Small tables with named rows and columns. After each table, cells are looked up by row and column.

Table Bim
columns: Fizig, Masuset, Gifepe, Toru, Faz
Feg: [4.95, 5.27, 4.65, 5.37, 5.19]
Lilidar: [5.42, 5.66, 5.43, 5.28, 5.13]
Rok: [5.28, 5.32, 5.57, 5.21, 5.19]
Sedu: [4.89, 5.31, 5.02, 5.14, 5.41]
Nute: [5.13, 5.48, 5.96, 5.22, 5.36]
Gidozo: [5.69, 5.60, 5.77, 5.08, 5.96]
Razulal: [5.45, 5.58, 5.53, 5.29, 5.31]
Nupe: [5.56, 6.11, 4.94, 5.01, 5.09]
Suzimab: [6.22, 1.25, 3.42, 7.92, 3.72]
Vof: [5.33, 5.23, 5.13, 5.28, 5.27]
Bag: [2.88, 7.21, 5.68, 5.89, 4.54]
Masuse: [6.02, 1.20, 3.39, 7.93, 3.63]
Mero: [7.13, 2.70, 1.53, 7.26, 3.05]

What is the Fizig of Vof in Bim?
5.33
What is the Masuset of Nute in Bim?
5.48
What is the Faz of Bag in Bim?
4.54
What is the Fizig of Gidozo in Bim?
5.69
What is the Gifepe of Masuse in Bim?
3.39
What is the Fizig of Masuse in Bim?
6.02
What is the Faz of Razulal in Bim?
5.31
What is the Toru of Nute in Bim?
5.22
What is the Gifepe of Mero in Bim?
1.53
What is the Faz of Nupe in Bim?
5.09
What is the Fizig of Nupe in Bim?
5.56
What is the Masuset of Suzimab in Bim?
1.25
What is the Fizig of Rok in Bim?
5.28
What is the Gifepe of Gidozo in Bim?
5.77
What is the Toru of Suzimab in Bim?
7.92
What is the Masuset of Masuse in Bim?
1.20
What is the Masuset of Bag in Bim?
7.21
What is the Faz of Vof in Bim?
5.27
What is the Fizig of Bag in Bim?
2.88

Dokabo =
cols = Rol, Gili
Linefe: [0.076, 0.374]
Sazazo: [0.460, 0.752]
Tafidup: [0.308, 0.284]
Pel: [0.291, 0.332]
Purobok: [0.314, 0.316]
Vuvini: [0.324, 0.334]
Ras: [0.553, 0.295]
Lomo: [0.460, 0.323]
Dazubig: [0.315, 0.287]

Lomo, Gili: 0.323
Linefe, Rol: 0.076
Vuvini, Gili: 0.334
Pel, Gili: 0.332
Linefe, Gili: 0.374
Ras, Gili: 0.295
Which row has the largest Gili? Sazazo

Nis:
|  | Mamus | Gazi | Mise | Fadapa |
|---|---|---|---|---|
| Nofavaz | 3.89 | 1.85 | 5.19 | 3.97 |
| Golof | 5.55 | 2.29 | 5.28 | 3.89 |
| Fonuz | 1.55 | 5.45 | 5.08 | 4.72 |
| Vutilol | 4.62 | 7.92 | 4.96 | 5.19 |
| Pamop | 3.92 | 2.21 | 5.26 | 3.95 |
| Vog | 4.77 | 7.41 | 4.52 | 5.42 |
| Lefan | 3.36 | 5.11 | 4.52 | 4.98 |

Nofavaz, Mise -> 5.19
Fonuz, Mamus -> 1.55
Fonuz, Gazi -> 5.45
Lefan, Gazi -> 5.11
Lefan, Mise -> 4.52
Pamop, Mamus -> 3.92
Vutilol, Mamus -> 4.62
Which row has the largest Gazi? Vutilol

Gatimo:
         Gobuvap  Panesas  Tometep  Kov  Senuv  Gafo
Niforok      134      146      212  128    127   130
Vos          143      123       48  143    146   136
Pur          109      131      121  130    139   110
Posozef      101      126      104  133    137   116
Piv          174      140      140  140    138   155
Tem          172      135      104  142    138   151
Zadabak      112      136      156  129    137   115
Vum          123      124       77  138    133   125
Lafo         175      136      110  143    130   155
Lovu         118      124       73  137    133   123
Sos          114      127       94  134    132   114
Zoled        157      128       69  142    134   137
Bifog        160      134      114  143    133   160
Sigoz        113      136      156  128    135   113

Kov of Tem is 142
Panesas of Zoled is 128
Tometep of Lafo is 110
Gobuvap of Piv is 174
Senuv of Lovu is 133
Gobuvap of Vum is 123
Panesas of Tem is 135
Senuv of Tem is 138
Kov of Lovu is 137
Senuv of Sos is 132
Tometep of Niforok is 212
Tometep of Zoled is 69
Gobuvap of Vos is 143
Gobuvap of Pur is 109
Panesas of Vos is 123
Gafo of Zadabak is 115
Row with the largest Gobuvap: Lafo

Table Fif
,Defuva,Kala,Rom,Gug,Mosil
Tubarin,186,119,95,179,149
Kodolos,173,148,155,99,163
Bab,215,126,120,205,107
Zaf,181,152,205,35,170
Kozi,211,121,152,122,130
Kan,11,217,171,201,195
Novom,122,171,195,140,150
Kodefi,164,141,146,124,161
Boro,208,122,140,104,150
Felefo,142,160,154,142,172
Nirin,138,155,132,197,139

What is the Rom of Kodefi in Fif?
146
What is the Defuva of Zaf in Fif?
181
What is the Rom of Kozi in Fif?
152
What is the Gug of Novom in Fif?
140
What is the Defuva of Boro in Fif?
208
What is the Gug of Kodefi in Fif?
124
What is the Rom of Novom in Fif?
195
What is the Gug of Kan in Fif?
201

Table Geg
,Satolu,Mopadob,Setam,Porigo,Dato
Zak,36824,47092,41850,61989,33796
Ves,62931,61514,62112,48579,73348
Bematu,36373,50831,43024,66202,36533
Peg,9098,50007,34206,83315,34910
Dosid,66739,36592,43581,33949,16472

Setam of Ves is 62112
Satolu of Bematu is 36373
Satolu of Peg is 9098
Mopadob of Dosid is 36592
Dato of Dosid is 16472
Porigo of Ves is 48579
Dato of Zak is 33796
Setam of Zak is 41850
Mopadob of Zak is 47092
Mopadob of Bematu is 50831
Setam of Bematu is 43024
Satolu of Dosid is 66739
Dato of Ves is 73348

Fovo =
,Ter,Dov,Tevor,Dedore,Debaloz
Dut,122,135,44,188,136
Tiv,104,119,61,171,145
Doti,127,131,158,32,137
Terisal,134,141,174,192,146
Bepamap,142,136,155,141,122
Netube,145,135,106,196,140
Zalo,168,146,229,116,141
Vuk,138,141,93,212,124
Lide,123,138,106,204,141
Meti,107,143,106,109,129
Tez,150,126,90,132,142

Vuk, Dov => 141
Tiv, Dov => 119
Tiv, Tevor => 61
Tez, Ter => 150
Tez, Tevor => 90
Netube, Tevor => 106
Vuk, Ter => 138
Zalo, Dedore => 116
Lide, Tevor => 106
Meti, Ter => 107
Doti, Ter => 127

Table Megogi
         Bogapom  Kotokuv
Panivoz      187      138
Zenes        141      154
Parosar       51      106
Lilu         179      145
Sugus        164      140
Zum          138      137
Baga         139      140
Dalok        192      142

Sugus, Bogapom: 164
Lilu, Bogapom: 179
Sugus, Kotokuv: 140
Parosar, Kotokuv: 106
Baga, Kotokuv: 140
Parosar, Bogapom: 51
Zenes, Kotokuv: 154
Zum, Bogapom: 138
Panivoz, Kotokuv: 138
Dalok, Bogapom: 192
Baga, Bogapom: 139
Dalok, Kotokuv: 142
Zenes, Bogapom: 141

Lobagu:
,Lef,Kogepug,Pov,Vorug,Benu,Sil,Gageti,Romo,Kuzupe,Sotur
Vad,-54.5,-38.1,-42.5,-26.8,-25.9,-9.5,26.9,7.7,6.5,-22.2
Sosone,-63.1,-89.0,-47.5,5.4,-29.6,16.4,18.3,-7.8,-22.6,-28.8
Sagaki,27.5,16.5,-8.0,-24.6,-5.4,-30.4,68.8,28.0,1.9,41.2
Zufat,0.2,-13.4,-35.8,-51.7,-15.0,-19.5,48.9,12.9,-16.1,22.2
Vez,-19.5,-12.8,-4.4,-32.9,37.4,-40.0,60.7,-13.8,-0.4,-28.2
Vufulez,-24.3,5.0,-13.0,-33.8,-22.7,-28.3,47.2,5.6,-2.1,-5.5
Povaku,-50.1,-31.8,-9.0,-16.6,-11.5,9.5,10.6,10.4,17.8,-22.4
Vosog,-52.2,-16.2,-45.5,-3.5,-47.7,4.0,22.1,-1.9,-11.1,5.2
Benirol,-29.2,-53.8,-47.2,-28.6,-29.2,-17.8,45.0,-29.1,-15.6,40.5
Gozon,-32.9,-31.6,-36.3,8.4,-14.2,-35.0,64.2,-16.7,0.6,14.0
Lili,-27.1,-89.9,-37.6,-27.2,-12.1,-14.6,38.0,-7.1,-27.1,-18.8

Sotur of Zufat = 22.2
Sotur of Vez = -28.2
Sotur of Povaku = -22.4
Benu of Vez = 37.4
Lef of Sagaki = 27.5
Vorug of Sosone = 5.4
Romo of Vufulez = 5.6
Row with the largest Kuzupe: Povaku

